Here is a tiny trained network, its code and every weight. The questions are about switching its units off for an input and a class, where a switched-off unit gives its printed mean instead of its output.

import numpy as np


def w(rows, s, z=0):
    codes = np.array(rows[::2]) - 128.0
    scale = np.full(codes.shape[1], s)
    scale[-1] = z or s
    return codes * scale


def f(y):
    return y / 2 * (1 + np.tanh(0.7978845608 * (y + 0.044715 * y**3)))


def log_softmax(a):
    a = a - a.max(-1, keepdims=True)
    return a - np.log(np.exp(a).sum(-1, keepdims=True))


def net(x, mask):
    res = np.array(x, float).reshape(1, 7) / 4 @ E
    y = f(res @ A[0][:, :-1].T + A[0][:, -1])
    res = res + np.where(mask, y, B[0][:, -1]) @ B[0][:, :-1]
    return log_softmax(res[-1] @ U[:, :-1].T + U[:, -1])


A, B = {}, {}
E = w([
[28,63,171,143,210,138],'x0',
[194,75,176,115,153,164],'x1',
[145,186,89,26,121,143],'x2',
[112,114,2,158,105,172],'x3',
[70,100,94,100,94,151],'x4',
[83,87,110,35,86,72],'x5',
[174,167,108,81,200,37],'x6',
],0.0085)
A[0] = w([
[61,129,155,207,147,136,35],'neuron 0',
[140,72,147,115,140,128,53],'neuron 1',
[169,135,66,166,93,130,88],'neuron 2',
[63,140,93,81,119,195,60],'neuron 3',
[143,72,150,113,140,128,58],'neuron 4',
[29,125,150,254,160,134,27],'neuron 5',
[177,153,63,175,68,161,38],'neuron 6',
[153,164,196,119,64,137,3],'neuron 7',
[171,142,129,131,179,123,65],'neuron 8',
[102,147,87,84,108,30,22],'neuron 9',
[94,151,85,84,116,52,1],'neuron 10',
[144,115,141,126,127,119,113],'neuron 11',
[182,130,78,189,101,142,74],'neuron 12',
[174,164,158,126,176,129,96],'neuron 13',
[64,139,50,56,146,106,83],'neuron 14',
[102,143,89,98,115,68,57],'neuron 15',
[148,34,165,103,138,132,8],'neuron 16',
[108,99,130,149,138,123,48],'neuron 17',
[151,138,150,128,131,124,111],'neuron 18',
[168,142,104,161,110,139,114],'neuron 19',
[188,146,139,141,189,117,56],'neuron 20',
[60,136,82,69,134,209,32],'neuron 21',
[148,135,142,152,116,93,58],'neuron 22',
[142,137,101,159,94,146,93],'neuron 23',
[222,177,144,129,230,121,34],'neuron 24',
[135,122,95,106,119,86,21],'neuron 25',
[85,116,143,194,136,132,51],'neuron 26',
[87,126,144,165,141,135,64],'neuron 27',
[196,164,133,138,201,119,69],'neuron 28',
[203,201,242,116,37,152,6],'neuron 29',
[70,113,109,104,138,187,97],'neuron 30',
[93,126,96,110,144,167,58],'neuron 31',
[59,27,166,155,168,150,82],'neuron 32',
[167,130,70,173,80,160,43],'neuron 33',
[164,163,96,152,76,159,75],'neuron 34',
[149,77,143,110,129,115,76],'neuron 35',
[127,131,148,126,116,138,59],'neuron 36',
[144,134,144,128,102,132,79],'neuron 37',
],0.013,0.0056)
B[0] = w([
[125,117,213,122,98,129,196],'neuron 0',
[125,115,86,158,144,111,143],'neuron 1',
[75,82,117,75,151,124,195],'neuron 2',
[83,178,119,154,168,183,195],'neuron 3',
[115,106,82,152,145,115,146],'neuron 4',
[141,111,255,123,84,155,249],'neuron 5',
[100,48,114,70,143,133,217],'neuron 6',
[164,113,95,161,64,147,163],'neuron 7',
[141,156,146,120,167,124,159],'neuron 8',
[92,158,127,107,79,63,210],'neuron 9',
[91,157,128,140,90,71,193],'neuron 10',
[145,138,100,137,130,130,133],'neuron 11',
[89,90,131,49,154,125,198],'neuron 12',
[170,165,144,115,159,122,186],'neuron 13',
[52,185,137,140,100,134,240],'neuron 14',
[89,144,125,124,103,87,183],'neuron 15',
[104,97,46,170,163,103,168],'neuron 16',
[145,113,144,139,108,109,136],'neuron 17',
[157,146,113,133,130,136,144],'neuron 18',
[114,100,112,79,140,106,175],'neuron 19',
[151,170,128,115,172,114,182],'neuron 20',
[88,184,127,163,151,206,202],'neuron 21',
[121,155,103,139,143,169,136],'neuron 22',
[110,91,122,106,142,136,165],'neuron 23',
[164,193,167,96,208,121,230],'neuron 24',
[95,132,164,122,103,100,145],'neuron 25',
[141,119,192,118,121,131,178],'neuron 26',
[119,117,170,137,121,122,154],'neuron 27',
[151,179,155,102,189,131,200],'neuron 28',
[235,129,63,145,29,171,239],'neuron 29',
[117,152,112,183,167,174,187],'neuron 30',
[133,141,132,154,129,177,152],'neuron 31',
[149,55,157,196,141,64,254],'neuron 32',
[105,74,140,71,136,153,196],'neuron 33',
[120,77,116,86,111,121,193],'neuron 34',
[136,126,72,154,135,127,142],'neuron 35',
[133,109,115,157,119,125,119],'neuron 36',
[135,122,114,125,108,132,130],'neuron 37',
],0.032,0.0088)
U = w([
[86,24,225,212,119,119,102],'0',
[149,165,115,70,199,107,233],'1',
[11,166,90,117,48,58,150],'2',
[93,6,91,230,170,74,4],'3',
[44,6,87,43,120,167,148],'4',
[3,131,115,197,135,224,97],'5',
[170,95,57,108,39,162,115],'6',
],0.0047,0.0019)

Each question gives the input, the list of numbers given to net, and the class t.
The units are the neurons (one row each of A and B). Each row of codes is followed by its name. A weight is (code - 128) times the scale printed after its matrix; where a second scale follows, it is the last column's (A, B and U).
mask holds one flag per neuron, in row order. A switched-off neuron (its flag False) gives its mean, the last column of its row in B, instead of its output. The means were averaged over made-up inputs and are rounded, as every weight is.
A unit's drop is (log p(t) with every unit on - log p(t) with that unit switched off) / (log p(t) with every unit on - log p(t) with every unit switched off).
The circuit of an input: a set's keep is (log p(t) with only the set's units on - log p(t) with every unit switched off) / (log p(t) with every unit on - log p(t) with every unit switched off). Starting from the 12 units with the biggest drops (on a tie, the unit counted first), units are removed one at a time, each time the one whose removal leaves the highest keep (on an exact tie, the one counted first), for as long as the keep stays at least 0.8.
circuit, biggest first: the units of the circuit, biggest drop first
most important unit: the unit with the biggest drop
top k neurons: the k neurons with the biggest drops, biggest first
drop of u: that unit's drop, to one decimal
input [0,3,4,-7,-8,0,0], class 1: most important unit => neuron 24
input [0,-8,-7,7,8,2,-2], class 0: top 4 neurons => (neuron 5; neuron 32; neuron 0; neuron 26)
input [4,-6,-3,-3,8,6,1], class 2: top 4 neurons => (neuron 9; neuron 14; neuron 10; neuron 15)
input [-8,6,-6,5,-5,-8,5], class 1: top 2 neurons => (neuron 24; neuron 28)
input [-1,3,7,3,8,-8,-8], class 4: top 3 neurons => (neuron 6; neuron 33; neuron 34)
input [2,-3,8,6,-1,5,-1], class 5: top 2 neurons => (neuron 21; neuron 3)
input [-7,8,7,-4,-6,-7,-6], class 6: top 2 neurons => (neuron 29; neuron 7)
input [-5,-5,4,-5,-5,7,-5], class 6: top 2 neurons => (neuron 29; neuron 7)
input [0,-5,-1,-5,4,-1,8], class 2: top 2 neurons => (neuron 9; neuron 10)
input [-4,-1,-7,-7,0,2,-8], class 6: top 2 neurons => (neuron 29; neuron 7)
input [-8,-6,3,5,7,8,-7], class 5: top 4 neurons => (neuron 21; neuron 3; neuron 14; neuron 30)
input [5,0,2,-2,-5,5,6], class 2: top 3 neurons => (neuron 9; neuron 10; neuron 14)
input [1,-6,0,-2,-8,-2,-1], class 1: drop of neuron 32 => 0.2
input [-6,-6,-8,-7,2,-4,0], class 6: circuit, biggest first => (neuron 29)
input [-7,2,3,-5,6,0,5], class 6: drop of neuron 32 => 0.0
input [-1,-3,4,8,1,-1,2], class 4: drop of neuron 2 => 0.2
